Below are the code and all the weights of a small trained network. Each question names an input and a class and asks about switching units off, where a switched-off unit gives its printed mean instead of its output.

import numpy as np


def w(rows, s, z=0):
    codes = np.array(rows[::2]) - 128.0
    scale = np.full(codes.shape[1], s)
    scale[-1] = z or s
    return codes * scale


def norm(h):
    return h / np.sqrt((h * h).mean(-1, keepdims=True) + 1e-5)


def f(y):
    return np.maximum(y, 0)


def log_softmax(a):
    a = a - a.max(-1, keepdims=True)
    return a - np.log(np.exp(a).sum(-1, keepdims=True))


def net(x, mask):
    res = np.array(x, float).reshape(1, 6) / 4 @ E
    u = 0
    for l in range(2):
        y = f(norm(res) @ A[l][:, :-1].T + A[l][:, -1])
        res = res + np.where(mask[u : u + 3], y, B[l][:, -1]) @ B[l][:, :-1]
        u += 3
    return log_softmax(norm(res)[-1] @ U[:, :-1].T + U[:, -1])


A, B = {}, {}
E = w([
[163,74,36,65],'x0',
[181,235,57,35],'x1',
[154,173,103,168],'x2',
[105,141,174,156],'x3',
[147,71,81,55],'x4',
[253,64,118,50],'x5',
],0.0063)
A[0] = w([
[220,101,180,96,3],'L0N0',
[172,159,71,143,224],'L0N1',
[130,180,119,252,235],'L0N2',
],0.012,0.0015)
B[0] = w([
[24,150,2,168,219],'L0N0',
[157,41,136,100,211],'L0N1',
[110,65,126,89,255],'L0N2',
],0.0081,0.0058)
A[1] = w([
[180,255,111,94,100],'L1N0',
[138,178,207,78,3],'L1N1',
[164,114,202,171,190],'L1N2',
],0.009,0.0033)
B[1] = w([
[255,154,136,84,253],'L1N0',
[122,116,162,138,150],'L1N1',
[84,116,186,39,241],'L1N2',
],0.0072,0.002)
U = w([
[85,98,153,99,253],'0',
[65,91,142,100,122],'1',
[2,189,12,233,71],'2',
[194,101,225,136,171],'3',
[111,81,150,153,21],'4',
],0.0048,0.0021)

Each question gives the input, the list of numbers given to net, and the class t.
The units are the neurons (one row each of A and B). Each row of codes is followed by its name. A weight is (code - 128) times the scale printed after its matrix; where a second scale follows, it is the last column's (A, B and U).
mask holds one flag per neuron, layer by layer. A switched-off neuron (its flag False) gives its mean, the last column of its row in B, instead of its output. The means were averaged over made-up inputs and are rounded, as every weight is.
A unit's drop is (log p(t) with every unit on - log p(t) with that unit switched off) / (log p(t) with every unit on - log p(t) with every unit switched off).
The circuit of an input: a set's keep is (log p(t) with only the set's units on - log p(t) with every unit switched off) / (log p(t) with every unit on - log p(t) with every unit switched off). Starting from all 6 units, units are removed one at a time, each time the one whose removal leaves the highest keep (on an exact tie, the one counted first), for as long as the keep stays at least 0.8.
units of the circuit, in order: the units of the circuit, biggest drop first
top k neurons: the k neurons with the biggest drops, biggest first
top k neurons in layer l: the k neurons of layer l with the biggest drops, biggest first
drop when u is switched off: that unit's drop, to one decimal
input [-4,8,-3,-5,4,-4], class 3: top 2 neurons => L1N0; L0N0
input [-4,5,-4,-5,4,-4], class 3: top 3 neurons => L0N0; L1N0; L0N2
input [1,8,-5,7,-1,-1], class 3: top 2 neurons => L1N0; L0N0
input [-2,2,-4,-3,5,7], class 2: top neuron in layer 0 => L0N0
input [8,6,-1,5,-4,-4], class 3: units of the circuit, in order => L0N0; L1N0
input [-4,7,-3,2,0,-1], class 3: units of the circuit, in order => L1N0; L0N0
input [0,0,1,-2,1,6], class 2: top 2 neurons => L0N0; L0N2
input [-4,0,-6,-3,-6,8], class 2: drop when L0N0 is switched off => 1.0
input [2,2,6,5,4,8], class 2: drop when L0N1 is switched off => -0.1
input [-5,2,3,-3,-3,5], class 2: drop when L0N0 is switched off => 1.2
input [-6,-3,2,0,5,7], class 2: drop when L0N0 is switched off => 1.1
